[128 = 0]
[141 129 108 135 110 120 144 139 110 121 141 130 135 101 130 128 127 136
 148 128 117 110 134 148 121   4 144 125 169 100 123 120 140 121 127 117
 129 127 131 126 134 123 125 139 126 136 117  91 120  71 131 126] : <70>
[129 135 125 139 122 157 138 134 110 149 151 129 115 124 137 121 127 115
 113 145 119 124 147 134 110  19 148 108 153 125 130 109 132 123 129 139
 117 121 119 132 135 122 131 140 142 123 118 132 112 109 112 113] : <68>
[125 121 124 164 116 140 131 148 116 129 131 133 135 130 133 132 118 123
 131 130 121 134 143 145 121  17 143 132 144 109 139 133 143 118 127  67
 110 136 115 125 129 132 135 142 153 162 118 129 125 121 116 126] : <68>
[123 126 122 123 109 150 138 136 136 123 143 139 137 125 149 117 137  40
 132 140 147 121 108 131 116  12 129 125 152 116 131 129 131 111 119 107
 115 134 130 139 116 138 129 139 134 136 110 139 134 109 104 115] : <68>
[119 117 139 121 134 120 121 130 136 127 138 148 114 113 139 118 108 120
 126 133 124 107 130 129 123   5 132 120 139 102 126 124 129 115 132 113
 126 132 133 141 127 124 127 134 125 122 104 131 135  99 124 151] : <68>
[135 128 148 104 141 118 126 125 126 111 139 141 136 124 140 130 133 119
 118 134 121 120 123 128 127  45 143 128 131 104 143 141 124  99 102 118
 139 135 137 129 102 119 121 129 145 132 109 144 137 143 136 112] : <70>
[117 132 168 120 108 135 130 130 117 124 145 123 115 119 149 122 123 132
 109 153 122 117 138 115 112   4 140 117 146  87 128 125 137 119 133 109
 122 126 131 121 125 125 145 121 145 113 116 144 135 104 113 113] : <72>
[123 135 134 126 114 131 130 128 114 122 146 133 123 115 122 134 129 124
 120 130 123 114 133 130 127   4 133 124 136 108 127 131 141 145 130 111
 126 133 194 143 113 134 143 125 126 118 115 129 130 106 134 115] : <72>
[124 134 125 106 108 139 132 121 121 115 131 132 139 118 135 135  20 127
 132 157 120 121 129 132 126   4 167 115 145 100 139 118 140 122  85 110
 112 142 135 134 110 113 136 150 138 119 115 135 123 114 107 123] : <72>
[127 120 112 116 119 135 139 134 122 142 141 121 132 100 142 128 126 128
 134 142 133 120 130 132 123  11 137 123 135 116 144 130 129 114 134 100
 114 138 130 139 125 115 147 129 138 119 124 137 138 129  90 110] : <70>
[125 124 122 127 164 131 148 129 123 120 125 128 141 123 146 148 111 148
 134 136 136 117 105 133 129   4 139 128 148 110 130 125 155 116 125 111
 110 125 132 132 117 128 134 124 138 143 116 135 116 113 117 122] : <68>
[134 127 151 122  95 133 126 130 126 101 145 138 140 118 141 119 125 117
 129  13 122 122 122 164 116   4 148 118 157 107 131 131 141 118 122 114
 127 124 128 150 124 130 133 146  67 115 110 131 124 108 110 131] : <68>
[131 125 132 121 107 140 128 121 114 121 146 142 144 119 143 125 129 127
 155 141 117 127 142 126 115   4 139 126 147  85 139 126 126 120 128 103
 128 143 111 137 125 120 143 137 145 134 110 140 127 110 115 120] : <68>
[118 115 127 110 110 130 133 133 123 119 144 137 134 102 139 120 121 122
 134 135 108 106 131 130 109   4 174 109 149  81 139 127 138 131 122 108
 124 138 162 143 120 114 126 144 146 129 103 133 119  89 106 112] : <72>
[127 133 129 125 116 134 135 130 128 119 143 122 130 120 146 114 115 121
 138 139 103 121 140 130 111  15 140 128 141 106 138 120 137  99 119 111
 116 138 127 137 117 129 137 131 133 133 119 120 107 120 109 143] : <72>
[123 120 126 117 115 136 152 122 120 106 150 147 138 112 147 126 124 124
 144 137 133 117 123 132 102   4 166 125 150  72 160 122 141 122 119 112
 126 134 135 149  93 118 121 132 148 129 109 125 149  96 115 124] : <68>
[130 143 124 123  99 147 148 125 131 118 152 139 129 128 142 141 128 135
 140 127 128 122 138 108 115  63 145 111 131 120 145 101 138 113 128  81
 118 152 120 142  93 122 142 130 137 129 102 143 127 133 118 144] : <70>
[113 121 135 119 119 132 143 126 120 109 142 104 132 111 142 131 130 132
 128 130 133 121 119 124 130   4 135 127 141 119 142 120 146 126 120  99
 129 136 128 132 120 122 121 146 128 122 119 133 135 114 121 123] : <68>
[129 126 110 130 103 132 136 116 121 112 137 165 139 128 130 110 127 140
 143 139 138 134 148 125 118  16 140 111 145 112 130 130 144 107 119 106
 125 127 117 131 126 134 129 140 127 143 115 121 119 111 109 130] : <68>
[134 136 131 151 110 121 145 124 123 120 144 120 122 128 140 122 111 128
 138 134 122 113 145 129 128   4 141 107 141 106 142 116 134  94 121 117
  95 139 136 129 122 132 146 149 139 143 123 135 129 161 117 115] : <70>
[117 134 146 120 124 107 156 140 131 116 140 149 129 125 146 124 115 128
 147 137 110 148 121 132  93   4 138 129 140 116 157 130 139 113 127 114
 123 129 144 137 116 101 140 132 130 174 113 135  92 121 122 117] : <68>
[110 108 126 136 120 127 124 129 123 116 132 126 128 124 144 134 128 114
 128 145 121 121 129 118 100   4 147 107 147 117 122 124 155 123 131 119
 148 129 140 119 119 120 129 141 118 130 105 129 117 107 111 124] : <70>
[125 138 138 113 104 129 133 130 115 105 135 125  95 119 145 132 119 120
 117 150 125 110 148 114 118   4 160 112 154 109 119 145 131 109 140  89
 130 140 135 150 107 115 167 136 150 105 139 151 114 103  97 119] : <70>
[111 128 140 107 102 140 143 137 122 124 142 126 131 124 141 122 119 124
 130 138 124 110 131 122 121   4 152 123 158  98 140 103 147 129 129  99
 118 136 136 132 103 125 176 141 145 120 156 141 138  77 101 116] : <70>
[123 128 129 115 112 133 126 120 115 121 172 129 133 112 138 128 131 133
 112 132 125 123 131 123 118  14 149 117 154 113 141 125 129 119 122 118
 127 115 132 137 112 113 144 125 115 133 115 122 157 117 115 130] : <68>

[128 125 128 119 110 132 131 132 133 136 126 132 134 136 142 136 113 139
 132 133 126 135 109 125 119 141 127 130 120 127 126 127 124 120 149 117
 112 129 135 129 126 126 139 110 126 118 127 142 116 125 121 130] : (77)
[123 127 135 121 120 130 125 134 142 139 119 126 123 127 136 129 119 127
 137 136 128 129 120 130 123 128 130 128 124 125 120 127 122 128 126 115
 124 127 141 122 128 135 118 117 141 121 126 147 116 131 130 129] : (85)
[128 127 128 124 124 125 134 122 135 128 119 123 132 135 129 127 124 134
 134 131 128 133 125 127 131 129 131 129 123 128 125 127 122 124 128 119
 118 126 131 128 122 127 136 123 131 128 124 145 117 133 120 130] : (88)
[136 126 131 122 125 131 125 139 113 133 133 132 133 130 136 130 116 136
 127 123 126 134 109 126 121 140 125 130 122 126 136 128 137 123 130 122
 128 127 128 131 128 129 131 120 120 128 130 127 124 122 125 134] : (72)
[119 122 134 119 121 138 129 143 132 143 119 135 122 124 139 144 116 129
 129 137 130 137 110 129 125 139 131 133 121 126 119 127 133 128 135 122
 123 129 133 126 129 129 128 116 135 121 125 135 117 130 128 133] : (85)
[141 125 127 129 125 124 122 141 122 136 125 126 117 120 130 131 126 127
 130 130 128 127 125 130 126 135 129 129 126 128 133 127 129 130 116 123
 139 131 134 132 130 133 110 121 131 129 129 139 132 128 131 129] : (85)
[141 120 136 112 122 122 134 130 126 136 117 118 132 131 141 124 112 134
 138 131 129 136 114 133 122 134 128 132 121 129 123 126 127 127 125 118
 128 131 138 130 126 137 126 113 126 123 128 150 115 133 124 130] : (85)
[146 126 131 131 124 121 131 126 121 146 115 124 121 124 135 127 119 131
 132 138 126 131 113 130 123 140 128 130 129 130 120 129 123 131 138 126
 133 132 135 130 129 133 118 115 129 120 121 153 128 130 132 121] : (85)
[120 128 134 123 122 132 123 135 142 124 134 132 129 131 123 126 128 124
 129 129 126 126 125 130 126 123 130 128 126 126 127 125 122 128 124 125
 124 125 129 123 129 131 123 131 137 126 128 121 120 127 127 130] : (77)
[125 124 134 121 126 136 130 135 126 129 125 132 125 126 134 145 120 127
 127 135 131 134 106 128 126 137 130 137 121 128 120 128 134 132 132 126
 129 132 125 123 126 130 129 127 127 124 124 126 126 133 133 131] : (87)
[130 128 128 125 122 125 120 139 136 128 122 130 125 121 127 129 123 123
 134 133 128 130 127 126 124 131 130 127 130 130 131 126 128 126 108 113
 129 125 135 129 129 132 106 119 139 133 130 146 126 126 122 132] : (76)
[130 125 128 130 131 136 122 141 129 134 136 135 124 118 138 138 129 126
 124 133 133 126 123 128 129 142 127 127 125 125 133 116 138 129 130 132
 132 134 128 127 135 131 130 116 124 127 126 125 134 119 136 135] : (92)
[121 127 135 120 121 133 122 137 145 128 139 130 129 134 135 125 125 127
 131 130 125 128 123 125 127 127 130 126 122 123 122 124 119 127 133 124
 114 126 132 124 135 131 129 123 138 118 129 131 117 124 125 131] : (77)
[122 126 126 127 128 132 121 144 131 133 127 135 123 115 129 146 129 124
 129 129 131 131 129 129 128 129 129 131 125 126 133 125 142 126 104 118
 137 126 128 129 128 133 118 122 134 137 132 127 131 129 129 137] : (72)

[125 123 120 129 124 124 108 111 136 126 130 125 119 138 129 139 132 130
 134 117 122 126 133 132 128 132 125 137 139 135 142 118 145 127 116 128
 117 120 120 142 131 128 130 123 141 124 135 125 129 136 125 128] : [51]
[130 128 123 136 123 119 121 119 132 126 125 124 124 134 129 136 128 129
 132 117 124 125 130 127 127 135 129 130 130 131 133 122 135 126 120 128
 119 122 128 132 132 127 132 122 125 122 135 125 123 126 126 131] : [57]
[126 127 126 141 126 120 124 115 134 126 133 126 131 132 134 130 131 133
 129 115 129 124 131 129 126 127 122 131 128 129 134 126 134 128 116 126
 121 123 130 139 133 131 133 124 123 126 132 122 124 126 125 124] : [57]
[133 124 129 130 125 124 126 133 132 129 126 130 123 142 128 132 126 128
 126 122 140 133 126 127 130 124 128 126 121 126 132 126 132 133 122 128
 126 126 129 130 125 128 136 123 124 127 132 131 133 124 135 130] : [56]
[134 133 125 139 128 130 130 116 134 125 135 133 132 130 126 119 133 117
 128 126 132 121 133 135 130 127 129 133 141 134 127 127 130 126 126 133
 125 125 126 128 134 128 125 129 136 124 131 124 122 126 128 132] : [56]
[130 126 124 129 127 124 112 124 130 131 131 130 119 136 123 138 130 128
 127 125 121 134 126 133 129 117 122 131 120 131 136 129 137 135 122 132
 127 129 125 131 121 137 137 118 127 131 133 136 138 132 132 127] : [51]
[129 125 123 129 129 119 116 123 132 128 117 124 118 134 131 141 121 124
 129 126 126 131 133 128 128 129 123 132 121 131 138 125 133 125 123 134
 126 129 126 127 125 130 146 115 119 128 134 135 136 124 129 119] : [57]
[130 131 130 140 129 124 135 119 115 124 132 128 129 135 129 120 133 132
 127 128 133 135 129 133 126 124 131 131 130 124 130 129 124 136 127 132
 119 129 128 132 131 128 137 127 118 121 128 130 120 120 130 130] : [58]
[132 123 124 131 127 126 125 127 132 129 132 125 124 134 130 133 132 130
 122 125 126 129 129 130 126 127 128 135 124 128 133 126 134 143 122 127
 124 126 127 134 130 131 130 122 121 125 131 129 126 129 128 131] : [51]
[133 137 121 124 129 125 116 122 132 133 129 128 119 135 127 143 130 127
 130 130 120 135 130 132 129 113 117 131 119 129 135 128 135 140 123 131
 128 130 125 124 121 134 138 120 117 129 136 137 139 129 133 131] : [59]
[129 129 124 141 127 124 121 129 128 129 126 123 127 132 126 125 130 126
 127 119 123 129 124 131 131 127 129 126 128 127 132 118 126 136 124 129
 128 131 128 136 129 122 136 123 128 117 128 131 125 127 124 132] : [58]
[133 130 126 120 120 127 126 133 132 124 124 132 120 134 131 136 121 120
 131 130 123 134 124 122 125 122 120 128 109 127 135 126 136 134 124 129
 128 125 130 129 123 132 140 115 125 127 134 132 143 122 133 131] : [58]
[127 124 123 142 128 124 117 110 137 128 138 124 126 132 137 134 133 138
 130 115 118 126 136 133 131 130 128 134 135 129 131 126 129 130 115 126
 113 114 122 147 134 122 129 124 122 127 134 120 113 126 123 126] : [46]
[139 126 118 130 124 122 116 145 130 134 115 125 125 136 129 144 117 120
 126 126 123 134 125 124 121 126 126 124 111 125 134 126 130 130 123 131
 132 132 127 121 116 121 149 115 119 126 127 138 142 127 131 138] : [57]
[124 124 136 138 128 132 128 124 132 126 132 132 126 131 126 122 131 134
 125 124 130 125 128 130 126 126 133 131 131 126 128 132 130 131 127 125
 123 128 129 136 129 125 128 130 129 130 131 124 123 126 128 126] : [51]
[131 128 124 127 128 127 132 137 131 132 127 129 131 129 123 130 130 132
 129 133 135 134 124 133 131 119 129 124 115 127 131 133 124 134 129 138
 134 132 131 114 123 137 132 124 121 128 125 136 133 124 131 131] : [59]
[132 126 125 129 126 124 124 128 133 127 128 124 123 131 128 133 124 125
 132 127 129 133 137 129 129 126 126 129 123 130 134 122 143 137 119 135
 126 128 135 125 125 132 139 123 120 122 129 129 134 126 132 130] : [59]
[131 129 126 131 127 129 129 140 133 125 126 130 123 137 129 134 118 119
 128 129 131 136 125 117 124 127 124 126 120 123 130 128 132 134 126 126
 129 125 129 126 126 124 137 127 125 125 134 134 143 126 130 128] : [57]
[132 119 131 127 131 116 132 120 133 124 133 134 112 137 126 133 128 133
 132 124 140 138 127 127 129 117 124 124 116 123 131 129 127 139 126 131
 120 128 122 133 124 130 143 124 117 123 133 134 133 125 129 127] : [56]
[130 124 126 112 124 125 124 133 125 125 125 133 117 137 125 136 122 113
 132 121 126 138 125 125 127 125 121 124 116 128 131 126 138 135 120 125
 127 125 128 132 122 126 140 121 121 131 133 137 142 128 132 126] : [59]
[133 131 127 133 126 129 129 130 130 130 130 125 125 133 131 128 126 129
 125 122 124 131 128 133 134 127 131 127 125 130 132 129 124 134 128 128
 126 127 131 125 124 128 136 125 125 126 129 127 129 125 129 133] : [56]
[134 126 118 132 123 118 113 113 133 127 125 120 119 130 130 143 130 135
 136 111 130 128 137 140 132 129 128 132 133 137 141 120 139 132 113 136
 119 126 126 140 123 122 135 119 112 120 131 121 120 126 126 136] : [46]
[130 131 121 138 126 129 123 121 135 127 132 120 124 133 131 127 139 133
 129 120 132 128 134 130 129 128 125 131 127 137 135 127 137 133 120 127
 119 126 131 131 132 126 130 124 128 124 131 125 123 126 127 132] : [58]
[126 128 133 136 128 129 141 120 133 121 137 142 129 135 129 118 129 134
 126 127 136 132 131 118 127 127 125 133 125 126 123 133 129 131 121 121
 116 119 124 134 127 130 123 133 134 129 138 121 126 126 124 127] : [58]
[123 127 132 121 128 132 121 127 132 124 128 127 124 132 127 128 129 117
 130 124 121 124 133 122 125 134 122 132 127 135 130 106 138 126 126 126
 126 126 124 131 128 128 124 128 133 129 134 126 137 127 126 129] : [51]
[128 123 129 129 131 125 129 141 129 128 127 126 122 137 129 130 122 118
 122 135 118 137 123 121 126 122 131 124 116 121 127 127 132 139 128 126
 131 129 129 131 122 126 138 122 121 129 127 137 136 129 130 124] : [59]
